Below is a small trained network, with its code and all its weights. Each question gives an input and a target symbol and asks what happens when units are switched off, that is, made to give their printed mean instead of their output.

import numpy as np


def w(rows, s, z=0):
    codes = np.array(rows[::2]) - 128.0
    scale = np.full(codes.shape[1], s)
    scale[-1] = z or s
    return codes * scale


def f(y):
    return y / 2 * (1 + np.tanh(0.7978845608 * (y + 0.044715 * y**3)))


def softmax(a):
    e = np.exp(a - a.max(-1, keepdims=True))
    return e / e.sum(-1, keepdims=True)


def log_softmax(a):
    a = a - a.max(-1, keepdims=True)
    return a - np.log(np.exp(a).sum(-1, keepdims=True))


def net(x, mask):
    ids = ['αγδεζλμξσψω'.index(c) for c in x.split()]
    T = len(ids)
    res = E[ids] + P[:T]
    u = 0
    for l in range(2):
        r = res
        for j in range(3):
            rows = slice(2 * j, 2 * j + 2)
            q, k, v = (r @ M[l][rows].T for M in (Q, K, V))
            z = softmax(np.where(np.tri(T) > 0, q @ k.T / 2**0.5, -1e9)) @ v
            o = O[l][rows]
            res = res + np.where(mask[u + j], z, o[:, -1]) @ o[:, :-1]
        u += 3
        y = f(res @ A[l][:, :-1].T + A[l][:, -1])
        res = res + np.where(mask[u : u + 4], y, B[l][:, -1]) @ B[l][:, :-1]
        u += 4
    return log_softmax(res[-1] @ U[:, :-1].T + U[:, -1])


Q, K, V, O, A, B = {}, {}, {}, {}, {}, {}
E = w([
[120,182,164,253,128],'α',
[151,111,132,183,120],'γ',
[91,99,184,210,150],'δ',
[104,153,175,147,68],'ε',
[141,158,160,135,182],'ζ',
[116,169,113,138,138],'λ',
[140,120,86,179,52],'μ',
[184,186,100,138,126],'ξ',
[152,112,159,138,100],'σ',
[81,171,132,107,120],'ψ',
[115,147,128,78,128],'ω',
],0.021)
P = w([
[150,105,141,140,120],'0',
[97,151,50,94,122],'1',
[80,112,111,105,67],'2',
[88,132,125,148,118],'3',
[155,1,183,104,146],'4',
[101,53,97,17,103],'5',
[97,59,118,107,87],'6',
[70,134,68,114,101],'7',
[112,58,108,60,151],'8',
],0.0089)
Q[0] = w([
[57,137,207,151,86],'0.h1',
[104,135,143,173,72],'0.h1',
[3,220,47,142,138],'0.h2',
[208,149,98,159,52],'0.h2',
[234,122,138,142,247],'0.h3',
[37,128,148,199,208],'0.h3',
],0.0068)
K[0] = w([
[135,137,177,158,158],'0.h1',
[162,96,135,109,153],'0.h1',
[162,7,220,116,115],'0.h2',
[118,136,190,82,167],'0.h2',
[97,151,118,106,61],'0.h3',
[110,72,56,60,118],'0.h3',
],0.012)
V[0] = w([
[56,115,226,168,144],'0.h1',
[220,125,100,146,147],'0.h1',
[62,211,74,126,121],'0.h2',
[118,138,117,103,252],'0.h2',
[194,117,101,152,202],'0.h3',
[137,165,101,101,82],'0.h3',
],0.011)
O[0] = w([
[186,105,5,14,223,255],'0.h1',
[63,132,219,174,143,109],'0.h1',
[98,232,80,153,144,134],'0.h2',
[92,146,124,175,255,11],'0.h2',
[112,146,204,233,172,88],'0.h3',
[135,130,137,99,43,119],'0.h3',
],0.0079,0.0068)
A[0] = w([
[172,255,122,85,131,201],'0.n1',
[131,201,176,47,177,5],'0.n2',
[172,41,135,54,249,110],'0.n3',
[149,141,132,194,200,62],'0.n4',
],0.0073,0.0035)
B[0] = w([
[76,70,133,173,3,237],'0.n1',
[218,140,74,149,44,115],'0.n2',
[66,154,137,175,108,255],'0.n3',
[168,108,86,77,180,136],'0.n4',
],0.0076,0.0038)
Q[1] = w([
[94,49,173,176,114],'1.h1',
[173,119,141,182,70],'1.h1',
[121,142,32,186,62],'1.h2',
[222,138,87,184,156],'1.h2',
[1,167,113,106,81],'1.h3',
[197,70,161,70,177],'1.h3',
],0.0089)
K[1] = w([
[219,255,181,156,81],'1.h1',
[242,79,169,154,105],'1.h1',
[113,83,72,144,35],'1.h2',
[83,92,41,140,173],'1.h2',
[173,107,155,93,133],'1.h3',
[49,203,134,129,104],'1.h3',
],0.0084)
V[1] = w([
[234,119,100,195,79],'1.h1',
[152,228,80,193,134],'1.h1',
[165,74,114,105,199],'1.h2',
[108,186,196,86,168],'1.h2',
[172,147,135,2,147],'1.h3',
[251,85,119,210,175],'1.h3',
],0.0099)
O[1] = w([
[149,197,150,1,105,205],'1.h1',
[75,193,63,49,172,133],'1.h1',
[148,172,160,138,105,39],'1.h2',
[128,120,92,181,112,6],'1.h2',
[224,138,67,153,140,95],'1.h3',
[144,56,139,34,195,117],'1.h3',
],0.0091,0.011)
A[1] = w([
[61,174,113,150,96,2],'1.n1',
[78,51,69,135,255,161],'1.n2',
[86,104,43,144,128,25],'1.n3',
[143,162,102,90,57,83],'1.n4',
],0.0068,0.0049)
B[1] = w([
[70,132,28,150,140,132],'1.n1',
[210,154,158,245,181,216],'1.n2',
[186,78,104,30,2,134],'1.n3',
[182,237,174,154,254,255],'1.n4',
],0.0059,0.0063)
U = w([
[100,134,154,169,86,103],'α',
[212,159,146,132,99,3],'γ',
[99,103,184,157,181,192],'δ',
[101,155,77,148,85,95],'ε',
[66,139,151,157,125,119],'ζ',
[16,115,183,145,119,82],'λ',
[141,80,83,3,194,117],'μ',
[114,177,239,92,104,122],'ξ',
[105,40,233,89,119,131],'σ',
[128,19,71,145,85,192],'ψ',
[141,53,182,146,47,164],'ω',
],0.0052,0.0044)

Each question gives the input, a string of symbols that net reads in full, and the target symbol t.
The units are the heads (2 rows each of Q, K, V and O) and the neurons (one row each of A and B). Each row of codes is followed by its name. A weight is (code - 128) times the scale printed after its matrix; where a second scale follows, it is the last column's (O, A, B and U).
mask holds one flag per unit, layer by layer, with each layer's heads first. A switched-off unit (its flag False) gives its mean, the last column of its rows in O or B, instead of its output. The means were averaged over made-up inputs and are rounded, as every weight is.
A unit's drop is (log p(t) with every unit on - log p(t) with that unit switched off) / (log p(t) with every unit on - log p(t) with every unit switched off).
The circuit of an input: a set's keep is (log p(t) with only the set's units on - log p(t) with every unit switched off) / (log p(t) with every unit on - log p(t) with every unit switched off). Starting from the 12 units with the biggest drops (on a tie, the unit counted first), units are removed one at a time, each time the one whose removal leaves the highest keep (on an exact tie, the one counted first), for as long as the keep stays at least 0.8.
units of the circuit, in order: the units of the circuit, biggest drop first
most important unit: the unit with the biggest drop
top k neurons: the k neurons with the biggest drops, biggest first
heads that matter: for each layer, one digit per head in row order, 1 if its drop is at least 0.15 and else 0, layers parted by /
input μ ξ α α, target ξ: units of the circuit, in order : 1.h1, 0.h2
input σ γ ε, target ω: units of the circuit, in order : 1.h1, 0.h2
input α α δ δ α ψ, target ψ: units of the circuit, in order : 1.h1, 0.h1
input μ α σ, target ξ: top neuron : 1.n4
input μ ξ α ξ μ μ α α, target ξ: units of the circuit, in order : 1.h1, 0.h2, 0.h1
input γ μ σ μ, target σ: units of the circuit, in order : 0.h1, 1.h3, 0.h2, 0.h3
input γ μ ω, target σ: units of the circuit, in order : 0.h1, 1.h3, 0.h2, 0.h3
input ζ ζ α λ, target δ: heads that matter : 011 / 101
input μ α δ, target μ: heads that matter : 010 / 010
input α α μ γ, target μ: top 2 neurons : 0.n3, 1.n2
input α ε δ ψ α δ, target ψ: units of the circuit, in order : 1.h1, 0.h1, 1.h3
input μ λ α λ, target ξ: heads that matter : 110 / 101
input γ μ ψ, target σ: units of the circuit, in order : 1.h3, 0.h1, 0.h2, 0.h3
input ψ μ α, target ε: units of the circuit, in order : 1.h3, 0.h2, 0.h3, 1.h1
input μ ψ α μ, target ξ: units of the circuit, in order : 1.h1, 0.h1, 0.h2
input δ ψ α, target ψ: top neuron : 1.n4
input δ ψ σ, target ψ: heads that matter : 110 / 100
input ζ ζ ξ μ, target δ: units of the circuit, in order : 0.h2, 0.h3, 1.h3, 1.n2
input ε α μ ψ, target γ: top 2 neurons : 1.n4, 0.n3
input δ δ σ ψ ξ, target ψ: most important unit : 1.h1
input α α δ α δ ω, target ψ: heads that matter : 100 / 100
